In the rows, 128 means zero.
Facts:
J_566: grefle 37
J_987: grefle 37; stufe J_901
J_337: grefle 37; tremak J_136
J_424: grefle 662; stufe J_882
J_75: grefle 662; stufe J_587; tremak J_450 J_697
J_261: grefle 37
J_685: grefle 37; stufe J_416; tremak J_352 J_673
J_16: grefle 37; tremak J_693
J_764: grefle 662; stufe J_444; tremak J_943
J_402: grefle 662; stufe J_679
J_491: grefle 662; stufe J_957
J_588: grefle 37; stufe J_264; tremak J_242
J_938: grefle 37; stufe J_500; tremak J_673
J_906: grefle 37; stufe J_348
J_845: grefle 662; tremak J_337
J_229: grefle 662; stufe J_580; tremak J_673
J_393: grefle 662
J_359: grefle 662; stufe J_532
J_957: grefle 662; stufe J_544
J_7: grefle 37
J_405: grefle 662; stufe J_320
J_371: grefle 662; stufe J_465; tremak J_855 J_103
J_61: grefle 37; stufe J_352; tremak J_644
J_278: grefle 662; stufe J_992; tremak J_345 J_304
J_552: grefle 37
J_649: grefle 37; stufe J_555; tremak J_938
J_264: grefle 37; stufe J_539
J_156: grefle 662; stufe J_196
J_870: grefle 662; stufe J_697
J_136: grefle 37; stufe J_827; tremak J_566 J_352 J_284
J_784: grefle 662; stufe J_282
J_223: grefle 37; stufe J_693; tremak J_706 J_96
J_872: grefle 662; stufe J_897
J_178: grefle 662; stufe J_210
J_346: grefle 37; stufe J_452; tremak J_855
J_843: grefle 662; stufe J_30
J_165: grefle 662; stufe J_223; tremak J_649
J_725: grefle 662
J_429: grefle 37; stufe J_752; tremak J_901
J_218: grefle 662; stufe J_38; tremak J_223
J_312: grefle 662; stufe J_588; tremak J_827
J_64: grefle 662; stufe J_815; tremak J_855
J_553: grefle 662; stufe J_872
J_580: grefle 37; stufe J_870; tremak J_673
J_322: grefle 37; stufe J_136
J_936: grefle 662; stufe J_393
J_444: grefle 662; stufe J_644
J_465: grefle 662; stufe J_604; tremak J_901 J_592 J_649
J_389: grefle 662; stufe J_400
J_200: grefle 662; stufe J_247; tremak J_943 J_673
J_214: grefle 662; stufe J_376
J_969: grefle 662; stufe J_569; tremak J_510
J_748: grefle 37; stufe J_855
J_452: grefle 37
J_827: grefle 37; stufe J_648; tremak J_673
J_711: grefle 662; stufe J_553
J_898: grefle 662; stufe J_676; tremak J_685
J_679: grefle 662; stufe J_165
J_803: grefle 37; tremak J_497 J_955 J_312 J_852
J_676: grefle 662; stufe J_226
J_949: grefle 37; stufe J_508
J_326: grefle 662; stufe J_625
J_210: grefle 37; stufe J_863; tremak J_136 J_444
J_776: grefle 37; tremak J_644
J_592: grefle 662; stufe J_793
J_244: grefle 662; stufe J_304
J_96: grefle 37; stufe J_725; tremak J_7 J_673
J_181: grefle 662; stufe J_402
J_103: grefle 662; stufe J_779; tremak J_247
J_242: grefle 662; stufe J_244
J_473: grefle 37; stufe J_314; tremak J_61
J_794: grefle 662; stufe J_260
J_511: grefle 37; stufe J_687; tremak J_943 J_485
J_896: grefle 662; stufe J_125; tremak J_402
J_499: grefle 37; tremak J_673
J_94: grefle 662; stufe J_896; tremak J_312
J_284: grefle 37; stufe J_943; tremak J_673
J_625: grefle 662; stufe J_288
J_226: grefle 662; stufe J_683
J_339: grefle 662; stufe J_954
J_89: grefle 37; stufe J_528
J_604: grefle 37; stufe J_898
J_196: grefle 37; stufe J_398
J_696: grefle 662; stufe J_232; tremak J_7
J_461: grefle 662; stufe J_469
J_153: grefle 37; stufe J_322
J_528: grefle 662
J_539: grefle 37; stufe J_326
J_314: grefle 37; stufe J_461
J_260: grefle 662; stufe J_78
J_765: grefle 37; stufe J_852; tremak J_312 J_696
J_510: grefle 662; stufe J_675
J_320: grefle 37; stufe J_96
J_416: grefle 662; stufe J_284
J_469: grefle 662; stufe J_121; tremak J_485 J_555
J_915: grefle 662; stufe J_836; tremak J_685
J_673: grefle 37
J_992: grefle 37; stufe J_649; tremak J_569
J_865: grefle 662; stufe J_928
J_648: grefle 662; stufe J_933
J_913: grefle 37; stufe J_178
J_569: grefle 662; stufe J_502
J_500: grefle 662; stufe J_510; tremak J_261
J_518: grefle 37; stufe J_246; tremak J_648 J_765
J_430: grefle 662
J_883: grefle 37; tremak J_855
J_232: grefle 37; tremak J_938
J_822: grefle 662; stufe J_879
J_411: grefle 662; stufe J_969
J_497: grefle 662; tremak J_901 J_312
J_78: grefle 37; stufe J_477
J_855: grefle 662; stufe J_156; tremak J_444 J_827
J_735: grefle 37; stufe J_242
J_852: grefle 37; stufe J_499
J_836: grefle 37; stufe J_254; tremak J_94
J_12: grefle 37; stufe J_103; tremak J_933 J_282
J_288: grefle 37; stufe J_278; tremak J_477
J_121: grefle 37; stufe J_552
J_130: grefle 37; stufe J_218
J_295: grefle 662; tremak J_499 J_229 J_473
J_880: grefle 662; stufe J_919; tremak J_136 J_592
J_928: grefle 662; stufe J_936; tremak J_499
J_412: grefle 662; stufe J_706
J_345: grefle 662; stufe J_797; tremak J_200 J_673
J_450: grefle 37; stufe J_64; tremak J_938 J_229
J_675: grefle 662; stufe J_359; tremak J_352 J_673
J_282: grefle 662; stufe J_711; tremak J_61
J_400: grefle 662; stufe J_61
J_502: grefle 662; stufe J_938
J_532: grefle 662; stufe J_533
J_508: grefle 37; stufe J_424
J_879: grefle 662; stufe J_405; tremak J_444
J_976: grefle 662; stufe J_913
J_544: grefle 662
J_726: grefle 662; stufe J_865; tremak J_992
J_237: grefle 662; stufe J_765
J_555: grefle 662; stufe J_75; tremak J_855
J_933: grefle 662; stufe J_592; tremak J_901
J_752: grefle 37; stufe J_229
J_779: grefle 662; tremak J_984
J_341: grefle 662; stufe J_311; tremak J_592 J_822
J_455: grefle 37; stufe J_261; tremak J_648 J_520
J_693: grefle 37; stufe J_776; tremak J_229 J_400
J_738: grefle 37
J_247: grefle 662; stufe J_915
J_304: grefle 662; stufe J_430; tremak J_295
J_485: grefle 662; stufe J_341; tremak J_242 J_61 J_673
J_30: grefle 662; stufe J_389
J_954: grefle 662; stufe J_473
J_724: grefle 662; tremak J_644
J_897: grefle 662
J_697: grefle 37; stufe J_955
J_756: grefle 662; stufe J_822; tremak J_125
J_793: grefle 662
J_656: grefle 37; stufe J_130; tremak J_685
J_398: grefle 37; stufe J_450
J_520: grefle 662; stufe J_685; tremak J_284 J_444
J_905: grefle 662; stufe J_491
J_311: grefle 37; stufe J_339
J_750: grefle 662; tremak J_295
J_919: grefle 662; stufe J_94
J_683: grefle 37; stufe J_654
J_797: grefle 662; stufe J_200
J_863: grefle 662; stufe J_518
J_644: grefle 662; tremak J_673
J_815: grefle 37; stufe J_987
J_122: grefle 662; stufe J_794
J_984: grefle 37; stufe J_738; tremak J_247
J_706: grefle 662; stufe J_429
J_456: grefle 37; tremak J_229 J_827
J_986: grefle 37; stufe J_949; tremak J_402
J_254: grefle 662; stufe J_153; tremak J_644
J_564: grefle 37; stufe J_312; tremak J_247 J_411
J_125: grefle 662; stufe J_784; tremak J_429 J_555
J_654: grefle 37; stufe J_735
J_687: grefle 662; stufe J_843; tremak J_957 J_214 J_411
J_732: grefle 662; stufe J_511; tremak J_352 J_295
J_533: grefle 662; tremak J_499
J_587: grefle 662; stufe J_696
J_376: grefle 662; stufe J_726
J_348: grefle 662; stufe J_656
J_882: grefle 37; stufe J_412
J_955: grefle 37; stufe J_237
J_901: grefle 662; stufe J_122; tremak J_499 J_352
J_246: grefle 662; stufe J_89; tremak J_499
J_477: grefle 662; stufe J_12
J_352: grefle 37; stufe J_371; tremak J_673
J_38: grefle 37; stufe J_986
J_943: grefle 37; tremak J_499 J_938

Known rows:
[133 153 109 113 175 156 154 136  90 124 114 137 115 118  84 131 184  99
 114 122 130 133 131 190 121 145 104 108 154 128 200 109 149 155 140 101
 132 159 131]: J_984
[137 157 134 111 158 159 165 136  79 140 116 106 130 110  92 139 192 109
 116 133 140 124 114 199 130 125 106 113 156 105 204 120 137 148 139 116
 119 151 152]: J_852
[136 160 135 125 156 165 163 133  85 137 123 118 130 105  92 140 191 109
 116 135 140 123 112 197 120 123 104 114 157  99 201 120 144 148 133 125
 125 150 152]: J_906
[131 145 126 111 152 150 157 137  66 144 118 105 131 116  95 125 196 102
 120 140 130 130 123 190 144 119 106 103 152 112 211 120 130 146 146 107
 113 167 153]: J_566
[136 162 134 133 153 166 162 132  85 137 128 123 131 101  92 140 191 109
 117 136 140 125 113 197 117 123 101 110 154  95 200 120 148 147 134 128
 132 152 151]: J_314
[144 170 142  97 165 166 176 139  95 138 107  98 130 105  90 162 190 119
 109 121 154 118  99 211 121 130 110 124 163 101 194 122 144 150 128 118
 118 131 148]: J_697
[124 137  99 108 170 128 140 152  79 136 122 124 121 118  99 122 210  81
 127 131 119 153 108 195 127 151 107  76 175 140 194 111 146 162 112  87
 105 170 145]: J_883
[124 172 108 138 179 159 155 137  99 138 121 152 131 120  91 156 198 101
 122 120 138 122 131 186 119 136  96  88 153 123 174 108 164 151 142 120
 147 160 146]: J_588
[139 152 137 138 164 168 154 112 101 138 114 126 135 114  94 118 173 104
 123 158 125 107 110 198 105 124 103 124 163 103 214  96 136 158 127 131
 116 154 164]: J_735
[101 106 122 133 119  73 119 123 121 124 138  76 139 113 172 116 126 133
 135 102 131 145 119 128 148 114 130 127 108  94 103 126 104 139 105 141
 119  79 116]: J_444
[111 131 141  92 132  85 152 128 144 121 106  53 140 108 167 157 114 154
 120  74 160 132 100 145 143 118 137 151 115  93  95 134 107 140 104 139
 113  45 108]: J_412
[112 131 141  92 133  86 151 128 144 121 107  53 139 110 166 156 114 154
 121  74 159 132 101 145 143 119 137 153 114  93  95 133 107 140 104 139
 113  45 107]: J_706
[ 93 103  92 140 138  71  95 142 128 107 160 101 122 109 170 112 140 112
 143  84 125 169 102 136 122 145 128 111 142 113  75 119 122 153  57 132
 119  72 102]: J_855
[ 99 120 117 127 138  85 121 123 145 104 129 109 131 116 162 118 103 132
 125  87 132 148 134 120 131 130 132 134 105 112  96 122 121 145 115 137
 136  79  93]: J_165
[ 69 112 130  96 124  66 116 148 138 119 106 103 142 114 174  97 100 123
 136 102 122 167 136  96 164 113 149 105 108 143 105 140 109 153 125 117
 104 117 108]: J_533
[100 111 128 130 118  78 125 119 124 122 133  78 140 113 170 116 116 136
 131 102 134 144 126 123 149 107 131 132 100  94 108 131 105 137 115 146
 122  81 113]: J_936
[ 94 118 128 136 124 104 114 127 109 103 159  89 121 106 156 106 111 133
 133  93 142 146 132 125 153  90 138 149 115  89 104 149 106 133  90 170
 131  71 109]: J_477

Rows:
No name comes twice in this set of rows, the named rows included.
[103 117  97 144 139  96 109 124 132 117 137 105 133 129 159 123 125 132
 138  73 133 135 146 123 132 144 112 135 104 105  69 102 112 136 131 123
 150  74  89]	J_312
[ 90 126  98 133 124  74 143 108 141 105 121 113 137 127 162 112  96 124
 114  63 140 158 117 113 135 113 118 126 120 127 105 125 118 145 107 149
 135  85 102]	J_485
[ 94 109 106 121 140  81 114 128 125 100 137 101 117 120 158 105 110 124
 131  84 130 155 141 119 148 123 135 134 108 119 102 129 113 144 104 134
 130  82  93]	J_103
[ 99 125 118 107 141  85 137 130 152 108 110  91 129 114 161 138 106 140
 124  68 145 145 119 129 133 132 133 141 113 113  91 123 117 147 107 128
 127  63  95]	J_218
[115 158 112 120 173 177 151 147  82 114 124 145 102 107  77 125 181  97
 120 113 138 137 132 186 125 123 108 117 168 125 197 126 146 155 118 117
 135 157 139]	J_12
[136 146 125 110 152 149 157 134  64 143 120 104 131 120  92 123 195 101
 117 140 130 130 124 191 143 122 104 104 151 113 212 119 131 145 149 108
 115 165 150]	J_7
[132 181 123 154 170 160 153 133  86 158 138 136 152 120  99 171 217 110
 127 139 143 105 130 188 133 120  95  81 142 101 163 114 165 139 150 143
 149 158 162]	J_539
[ 90  99 102 106 133  63 116 129 116 112 121  88 126 131 163  96 113 120
 132  89 121 160 146 110 167 121 135 121 101 133 111 127 100 144 125 116
 115 100  97]	J_779
[ 90 101 124 145 146  98 108  95 174 110  98 121 137 126 167  83  77 127
 147 117 109 120 131 116 111 129 129 155 114 120 113  83  97 163 109 133
 113  88 119]	J_465
[125 163 117 112 168 170 166 144 102 128 101 134 119 109  86 147 185 107
 117 104 145 128 115 195 110 143  98 114 169 121 188 110 145 157 133 100
 132 147 140]	J_656
[118 138  91 148 194 137 186  76 134 112  73 160 104 130  86 122 151  93
 113 127 118 117 116 186 105 112  98 112 154 141 251  91 150 180 101 136
 124 161 172]	J_61
[ 98  95 110 149 150  72 101  94 169 111 119 114 137 126 175  86  97 114
 145 122 103 135 107 128 105 141 130 133 131 122 108  84 109 168  76 138
 103  83 123]	J_371
[126 146 109 101 169 145 152 142  81 129 109 128 120 123  88 120 187  93
 118 127 126 141 132 183 136 139 108  98 155 138 206 113 141 155 147  92
 119 173 137]	J_16
[ 86 124  89 162 153  54  98 138 143 133 155 118 151 124 183 153 163 118
 151  91 126 148 118 124 136 140 122  71 118 118  45 113 145 147  83 145
 137  86 119]	J_555
[130 158 113 121 171 163 158 138  95 124 114 141 119 113  85 134 182 101
 115 118 135 133 123 190 112 141 101 109 160 123 195 110 151 155 137 108
 134 157 136]	J_223

Now the same things, written a new way:
Known rows:
[106 147 132 134 137 121 121 105 128 116 122 135 135 115 122 156 124 122
 124 122 138 132 131 173 128 133]: J_469
[163  58  89  90 134 126  88 200 157 116 137 162  91 114  87  68 144 155
 133 145  82 140 141  86 142 131]: J_499
[109 131 122 137 172 123 115 130 127 103 135 118 124 111 114 176 129 123
 117 132 121 125 129 191 130 131]: J_928
[149  82 104 125 121 135 136 142 133 150 140 144 117 123 134  70 141 138
 149 133 125 119 128  40 132 119]: J_673
[107 149 131 135 136 123 119 114 127 114 121 125 135 117 128 156 126 118
 122 121 140 133 129 171 128 131]: J_896
[106 164 122 145 103 130 104  44 138 135 141  86 166 109  94 189 113 106
 123 114 129 116 117 122 126 117]: J_400
[156  75 134 157 122 146 147 148  96 149 138 129  97 134 205  58  90 176
 117 155 130 122 119  70 109 136]: J_38
[102 140 139 137 136 122 130 114 133 125 115 125 144 103 121 152 132 118
 114 119 133 135 142 167 122 138]: J_282
[157  77 133 150 119 144 144 151 101 149 136 130  97 136 197  60  94 174
 117 153 126 124 120  71 111 136]: J_949
[112 152 124 139 125 122 122 109 131 128 120 126 128 124 138 170 130 126
 124 122 140 132 126 171 128 130]: J_359
[112 155 123 140 125 123 122 112 131 127 120 124 129 125 141 169 128 126
 122 121 138 132 125 169 130 130]: J_957
[112 154 123 139 126 122 122 112 131 126 120 124 130 124 140 169 129 127
 122 122 139 132 125 169 130 130]: J_491
[173  92 127  99 105 144 112 204 123 116 130 123 101 134 111  58 114 146
 127 146 104 149 136 103 131 137]: J_429
[112 152 124 138 124 122 122 109 131 129 120 127 128 124 137 170 129 127
 124 122 140 131 125 174 129 130]: J_872
[107 158 126 139 125 121 121 115 128 115 120 118 137 127 150 161 132 124
 121 119 138 132 125 160 132 129]: J_247
[157 100 138 109 122 141 146 156 121 133 142 122 126 137 105  74 124 131
 138 139 112 126 135  75 129 127]: J_337
[143 110 143 105 129 128 144 121 118 123 155 150 138 151 113  69 110 152
 137 137 102 119 132  59 142 127]: J_346

Rows:
No name comes twice in this set of rows, the named rows included.
[113 172 114 158 177 119 117 181 121 151 136 128 150 143 125 172 114 114
 105  97 156 149 129 123 145 127]	J_156
[169  96 119 101  89 131 109 185 142 135 125 141 104 150 132  71 125 164
 120 141  93 144 133  77 134 135]	J_752
[147  78 108 119 129 136 135 142 128 139 142 148 120 111 119  57 137 130
 153 133 127 122 133  46 132 120]	J_284
[153  99 141 112 126 136 137 155 122 132 137 125 132 143 117  69 125 128
 130 135 111 123 130  61 124 124]	J_984
[111 159 135 128 167 115 172 140 129 132 110 150 119 148 138 181 170 104
 144 118 155 122 130 204 132 126]	J_430
[109 144 130 128  96 125 128  66 136 113 111 121 121 114 146 169 142 129
 136 135 129 119 123 195 121 129]	J_794
[159  77  96  92  97 126  90 187 153 124 125 166 105 119 111  44 140 152
 137 133 102 149 140  60 142 130]	J_580
[ 99 172 130 138 173 114 121 124 117 123 147 154 156 137 109 155  99 131
 117 107 142 140 132 143 151 132]	J_64
[155 103 139 107 122 139 145 147 121 131 144 128 128 141 107  74 121 135
 138 138 110 124 133  70 132 126]	J_210
[103 159 128 142 109 132  99  42 134 125 142  84 172  98  79 179 107  99
 123 114 128 118 121 123 125 119]	J_687
[111 129 122 134 172 123 117 126 131 109 133 124 119 111 106 180 130 122
 120 133 121 124 129 198 127 131]	J_533
[161  99 132 113 114 136 145 143 132 153 135 132 117 150 118  91 132 137
 136 139 110 118 127  71 125 124]	J_552
[155  69 137 112 178 128 120 164 133 120 141 137 115 144 100  91 132 125
 122 148  91 104 121  82 113 118]	J_943

The same things again, as new rows of numbers:
Known rows:
[122 120  96 150 141  99 108  43 169 118  86 121 114 121 113 120 125 135
  80 124 120 177 123 145 126 135  67 149 141 138 193 111  83 118 117 146
 118 159]: J_580
[134 114 121 113 131 119 102  79 183 124  97 123 131 113 136 140 135 132
  34 122 100 148 119 133 139  98 107 126 135 144 165 122 102 135 130 145
 105 139]: J_827
[111 115 117  80 136 120 104  89 164 124  96 124 138 107 140 128 133 137
  20 148 126 130 101 133 150 102 133 161 129 104 173 109 125 128 131 159
  84 134]: J_61
[126 114 111 100 127 132  98 164 177 111  88 141 107 116 120 133 124 137
  14 130 126 121 127 117 120 110 102  70 142 149  93 151  80 105 109 121
 121 144]: J_949
[129 112 119 119 143 127 103 145 181 130 107 127 121 111 117 122 130 130
  50 121 105 150 121 125 150 110 102 120 140 130 168 117 100 154 124 153
 110 145]: J_337
[126 117 110 113 130 121  99 136 169 106  90 138 108 115 116 121 122 139
  31 127 131 135 122 123 119 116  88  89 140 139 119 140  77 107 115 123
 125 143]: J_882
[115 102 136 115 133 130  91  45 175 151  80 128 123 102 139 155 129 132
  54 116 138 108 129 152 140 131  87 128 137 103 128  97 125 136 109 150
 113 182]: J_12
[122 135 121 139 124 131 151 137  99 152 144 123 132 139 130 142 134 120
 182 142 128 126 136 127 121 146 157 141 124 140 127 124 151 122 117 131
 128 126]: J_345
[125 139 138 131 125 133 145 148  95 127 149 130 129 138 128 125 124 125
 183 128 136 117 132 127 120 142 145 126 120 122 104 133 146 123 132 115
 146 114]: J_863
[125 138 138 132 125 131 145 149  96 127 151 131 129 138 129 122 123 125
 182 129 135 116 132 127 120 141 146 127 120 122 106 133 146 120 132 114
 146 113]: J_416
[142 150 117 142 123 122 155 201  77 113 163 129 135 148 130 101 130 128
 185 143 140 135 126 105 125 122 155 147 126 132 130 163 128 124 148 110
 125  89]: J_156
[119 135 125 137 124 129 150 134  91 146 142 125 130 143 135 147 130 123
 182 138 135 124 142 130 124 149 153 146 124 134 116 131 152 122 121 132
 127 133]: J_764
[133 130 137 139 129 150 154 121  96 119 136 124 142 133 114 136 131 119
 174 128 103 104 127 144 134 126 166 166 117 118  78 119 161 164 139 129
 111 111]: J_371
[125 138 138 131 124 132 145 145  96 126 149 130 129 138 131 124 123 126
 180 127 135 118 134 126 122 141 145 127 120 123 106 132 148 122 133 114
 146 114]: J_359
[124 138 136 131 125 131 146 157  91 130 152 131 129 137 128 121 125 124
 180 131 138 115 130 122 118 141 147 127 120 125 104 132 142 121 132 114
 143 112]: J_905
[120 131 147 125 133 124 149 160  99 132 160 124 134 143 124 145 128 118
 151 117  93 138 133 123 125 133 153 123 115 165 126 118 140 145 139 126
 138 110]: J_444
[132 135 142 130 113 134 144 138  98 101 145 126 135 141 100 134 122 123
 176 127 122 122 123 133 119 140 151 123 113 142 100 128 145 131 139 115
 138 112]: J_957

Rows:
No name comes twice in this set of rows, the named rows included.
[125 113 123 112 142 120 101 146 177 131 110 126 122 113 119 125 131 131
  39 120 106 154 119 121 149 109 102 115 138 141 180 116  99 149 127 155
 112 143]	J_566
[153 138 154 151 110 139 134 164 103 147 170 125 141 136 138 128 135 121
 218 120 156 114 136 115 134 136 142 119 125 118 135 137 158 137 141 119
 147 123]	J_226
[132 119 126 109 128 121  94 116 176 113 106 131 124 110 126 111 127 138
  57 124 140 137 111 123 137 108  94 112 136 115 164 127  99 121 131 133
 121 136]	J_261
[124 115 117 106 129 115  98 110 178 132 103 123 127 115 129 136 134 134
  40 134 124 153 116 123 143 113 109 122 137 139 191 119 108 122 122 154
 107 148]	J_938
[108 133 148 116 136 121 146 174  91 136 164 126 131 147 140 145 123 124
 152 118 117 139 143 120 136 141 148 129 118 149 134 124 149 135 139 132
 140 123]	J_592
[126 112 120 120 144 127 103 135 178 130 104 125 123 112 121 127 130 131
  47 118 100 152 125 126 153 107 102 124 141 134 169 118 103 157 125 155
 109 149]	J_136
[116 137 128 134 126 124 148 151  91 116 140 135 115 146 121 131 116 127
 164 127 132 125 143 127 102 151 131 109 122 148  80 141 125 103 121 104
 155 119]	J_412
[120 107 143 105 131 135  86  72 198 133  92 131 121  97 123 127 124 133
  60 115 135 112 116 145 135 125  92 103 131  97 138  96 119 131 115 140
 134 159]	J_78
[119 132 129 146 142 137 154 180  86 150 150 128 125 139 123 134 128 119
 178 127 116 123 146 124 133 144 147 144 127 136 106 125 144 155 124 133
 129 126]	J_880
[127 115 113 112 125 117  99  97 171 129  95 124 128 115 132 139 134 135
  51 136 136 143 118 131 142 115 104 135 140 129 174 125 108 122 121 151
  99 155]	J_473
[117 135 128 130 122 128 148 125  98 146 146 123 133 144 137 150 130 124
 175 136 131 133 142 130 125 149 156 139 122 141 127 130 158 118 121 132
 131 132]	J_295
[114 134 144 124 136 123 147 182  87 140 162 129 128 143 132 137 124 122
 160 124 125 129 139 119 131 144 145 132 120 142 125 125 144 138 134 128
 138 121]	J_822
[118 135 133 131 123 121 147 126  79 142 145 126 134 145 145 153 130 125
 168 132 142 120 141 129 123 148 147 146 121 139 117 130 150 120 131 125
 125 130]	J_282

